Here is a tiny trained network, its code and every weight. The questions are about switching its units off for an input and a target symbol, where a switched-off unit gives its printed mean instead of its output.

import numpy as np


def w(rows, s, z=0):
    codes = np.array(rows[::2]) - 128.0
    scale = np.full(codes.shape[1], s)
    scale[-1] = z or s
    return codes * scale


def norm(h):
    return h / np.sqrt((h * h).mean(-1, keepdims=True) + 1e-5)


def f(y):
    return y / 2 * (1 + np.tanh(0.7978845608 * (y + 0.044715 * y**3)))


def softmax(a):
    e = np.exp(a - a.max(-1, keepdims=True))
    return e / e.sum(-1, keepdims=True)


def log_softmax(a):
    a = a - a.max(-1, keepdims=True)
    return a - np.log(np.exp(a).sum(-1, keepdims=True))


def net(x, mask):
    ids = ['αγδθμπστφψ'.index(c) for c in x.split()]
    T = len(ids)
    res = E[ids] + P[:T]
    u = 0
    for l in range(3):
        q, k, v = (norm(res) @ M[l].T for M in (Q, K, V))
        z = softmax(np.where(np.tri(T) > 0, q @ k.T / 2**0.5, -1e9)) @ v
        res = res + np.where(mask[u], z, O[l][:, -1]) @ O[l][:, :-1]
        u += 1
        y = f(norm(res) @ A[l][:, :-1].T + A[l][:, -1])
        res = res + np.where(mask[u : u + 12], y, B[l][:, -1]) @ B[l][:, :-1]
        u += 12
    return log_softmax(norm(res)[-1] @ U[:, :-1].T + U[:, -1])


Q, K, V, O, A, B = {}, {}, {}, {}, {}, {}
E = w([
[105,152,167,182],'α',
[186,119,109,211],'γ',
[119,134,133,55],'δ',
[183,132,133,251],'θ',
[100,90,159,117],'μ',
[41,87,144,109],'π',
[127,127,172,109],'σ',
[78,166,82,112],'τ',
[36,154,56,225],'φ',
[125,138,101,84],'ψ',
],0.012)
P = w([
[152,66,2,86],'0',
[105,109,93,174],'1',
[166,46,223,115],'2',
[107,141,111,155],'3',
[215,78,171,78],'4',
[106,151,114,142],'5',
[200,98,199,55],'6',
[102,169,132,126],'7',
[206,106,203,47],'8',
[104,174,136,123],'9',
[212,107,207,48],'10',
[108,180,136,113],'11',
],0.0076)
Q[0] = w([
[234,144,2,197],'0.h1',
[64,164,90,158],'0.h1',
],0.0085)
K[0] = w([
[111,69,59,184],'0.h1',
[1,144,67,90],'0.h1',
],0.0089)
V[0] = w([
[255,206,90,167],'0.h1',
[132,132,179,107],'0.h1',
],0.0043)
O[0] = w([
[151,95,180,11,3],'0.h1',
[255,13,168,112,150],'0.h1',
],0.0035,0.0027)
A[0] = w([
[150,104,140,88,180],'0.n1',
[127,154,160,253,40],'0.n2',
[125,158,88,160,108],'0.n3',
[85,195,130,157,37],'0.n4',
[128,64,130,7,161],'0.n5',
[172,33,170,200,71],'0.n6',
[201,156,169,187,4],'0.n7',
[242,14,134,44,50],'0.n8',
[105,30,77,185,193],'0.n9',
[64,104,91,56,105],'0.n10',
[56,172,154,179,37],'0.n11',
[45,203,108,120,14],'0.n12',
],0.0051,0.0016)
B[0] = w([
[108,117,157,188,168],'0.n1',
[188,178,77,64,186],'0.n2',
[86,86,149,85,127],'0.n3',
[122,164,24,81,120],'0.n4',
[212,124,96,225,237],'0.n5',
[83,157,150,76,215],'0.n6',
[197,89,56,13,128],'0.n7',
[63,183,3,215,253],'0.n8',
[112,171,190,110,235],'0.n9',
[183,45,140,134,166],'0.n10',
[86,191,74,158,155],'0.n11',
[119,98,39,65,133],'0.n12',
],0.0038,0.0023)
Q[1] = w([
[81,163,253,52],'1.h1',
[77,173,226,72],'1.h1',
],0.0054)
K[1] = w([
[255,164,156,78],'1.h1',
[203,131,154,102],'1.h1',
],0.0084)
V[1] = w([
[81,80,130,255],'1.h1',
[26,53,121,149],'1.h1',
],0.0029)
O[1] = w([
[177,1,63,112,255],'1.h1',
[238,143,173,6,220],'1.h1',
],0.0043,0.0019)
A[1] = w([
[200,112,67,135,93],'1.n1',
[115,139,83,45,53],'1.n2',
[172,161,173,218,89],'1.n3',
[88,151,86,41,13],'1.n4',
[93,47,186,142,214],'1.n5',
[112,139,183,28,80],'1.n6',
[64,254,149,200,139],'1.n7',
[125,175,62,155,73],'1.n8',
[148,103,75,85,139],'1.n9',
[189,128,93,130,90],'1.n10',
[146,165,223,131,6],'1.n11',
[74,83,119,152,114],'1.n12',
],0.008,0.0022)
B[1] = w([
[45,150,187,85,188],'1.n1',
[77,17,89,182,127],'1.n2',
[57,120,125,60,164],'1.n3',
[78,78,94,193,129],'1.n4',
[185,214,119,61,252],'1.n5',
[216,164,48,172,130],'1.n6',
[252,80,97,81,182],'1.n7',
[167,140,208,166,140],'1.n8',
[148,126,249,136,154],'1.n9',
[81,172,151,68,161],'1.n10',
[115,75,87,78,134],'1.n11',
[156,170,111,89,169],'1.n12',
],0.0044,0.0047)
Q[2] = w([
[164,255,93,125],'2.h1',
[97,186,41,98],'2.h1',
],0.0073)
K[2] = w([
[254,195,233,139],'2.h1',
[221,127,137,154],'2.h1',
],0.0069)
V[2] = w([
[197,249,131,36],'2.h1',
[234,240,209,153],'2.h1',
],0.0019)
O[2] = w([
[46,13,62,107,254],'2.h1',
[127,84,194,254,179],'2.h1',
],0.0042,0.00092)
A[2] = w([
[55,95,110,183,133],'2.n1',
[180,135,112,127,141],'2.n2',
[159,82,10,140,82],'2.n3',
[99,204,12,212,3],'2.n4',
[140,192,94,150,165],'2.n5',
[181,67,173,117,106],'2.n6',
[129,100,145,57,119],'2.n7',
[100,19,137,112,105],'2.n8',
[36,108,114,74,81],'2.n9',
[204,123,160,161,101],'2.n10',
[114,2,66,187,138],'2.n11',
[135,109,74,95,154],'2.n12',
],0.0077,0.0038)
B[2] = w([
[125,188,175,105,140],'2.n1',
[78,110,125,163,189],'2.n2',
[111,109,206,64,172],'2.n3',
[144,52,175,67,158],'2.n4',
[98,37,163,162,154],'2.n5',
[51,121,135,139,232],'2.n6',
[168,112,198,154,252],'2.n7',
[173,102,121,228,154],'2.n8',
[142,136,3,160,147],'2.n9',
[61,168,35,136,185],'2.n10',
[174,173,185,108,174],'2.n11',
[93,223,190,161,191],'2.n12',
],0.0052,0.003)
U = w([
[211,108,77,162,207],'α',
[21,198,212,205,70],'γ',
[242,31,196,209,95],'δ',
[86,119,137,237,201],'θ',
[160,251,119,71,130],'μ',
[84,173,79,87,223],'π',
[249,93,84,45,80],'σ',
[49,111,118,33,3],'τ',
[49,42,149,145,189],'φ',
[201,199,156,229,124],'ψ',
],0.011,0.0043)

Each question gives the input, a string of symbols that net reads in full, and the target symbol t.
The units are the heads (2 rows each of Q, K, V and O) and the neurons (one row each of A and B). Each row of codes is followed by its name. A weight is (code - 128) times the scale printed after its matrix; where a second scale follows, it is the last column's (O, A, B and U).
mask holds one flag per unit, layer by layer, with each layer's heads first. A switched-off unit (its flag False) gives its mean, the last column of its rows in O or B, instead of its output. The means were averaged over made-up inputs and are rounded, as every weight is.
A unit's drop is (log p(t) with every unit on - log p(t) with that unit switched off) / (log p(t) with every unit on - log p(t) with every unit switched off).
The circuit of an input: a set's keep is (log p(t) with only the set's units on - log p(t) with every unit switched off) / (log p(t) with every unit on - log p(t) with every unit switched off). Starting from the 12 units with the biggest drops (on a tie, the unit counted first), units are removed one at a time, each time the one whose removal leaves the highest keep (on an exact tie, the one counted first), for as long as the keep stays at least 0.8.
units of the circuit, in order: the units of the circuit, biggest drop first
most important unit: the unit with the biggest drop
k most important neurons: the k neurons with the biggest drops, biggest first
top k neurons in layer l: the k neurons of layer l with the biggest drops, biggest first
input μ π γ π π, target σ: units of the circuit, in order -> (1.n5; 0.n5)
input ψ ψ α, target μ: most important unit -> 2.h1
input γ θ τ, target φ: units of the circuit, in order -> (2.n5; 1.n1; 0.h1)
input α μ δ π φ, target δ: units of the circuit, in order -> (2.n4; 2.n11)
input σ φ μ α, target α: 4 most important neurons -> (1.n7; 1.n8; 2.n10; 1.n1)
input μ μ μ μ μ θ π γ, target γ: 2 most important neurons -> (1.n1; 1.n5)
input π α α μ π σ δ μ μ θ, target θ: 2 most important neurons -> (1.n5; 2.n5)
input μ σ ψ, target δ: 2 most important neurons -> (1.n1; 0.n9)
input γ τ π φ, target φ: 3 most important neurons -> (2.n4; 2.n5; 1.n7)
input τ τ γ γ σ π μ γ μ γ, target μ: 2 most important neurons -> (1.n1; 1.n10)
input γ γ ψ μ γ, target φ: 2 most important neurons -> (2.n6; 0.n8)
input μ φ ψ γ μ ψ ψ τ, target τ: top 3 neurons in layer 0 -> (0.n12; 0.n5; 0.n4)
input μ μ π α μ σ, target σ: 2 most important neurons -> (1.n7; 0.n8)
input μ μ μ ψ, target ψ: 3 most important neurons -> (1.n9; 2.n8; 1.n2)
input ψ μ ψ π μ μ γ α τ, target δ: most important unit -> 2.n7
input μ μ γ μ ψ, target δ: 2 most important neurons -> (1.n5; 2.n8)
input π μ δ π μ μ φ μ π π π, target δ: 2 most important neurons -> (2.n7; 0.n8)
input θ γ μ μ θ γ μ π γ ψ, target ψ: top 2 neurons in layer 2 -> (2.n11; 2.n8)
input σ γ ψ φ γ μ, target μ: top 2 neurons in layer 2 -> (2.n8; 2.n6)
input θ γ ψ γ σ, target φ: top 2 neurons in layer 0 -> (0.n8; 0.n2)
input μ ψ φ δ π, target μ: most important unit -> 1.n5
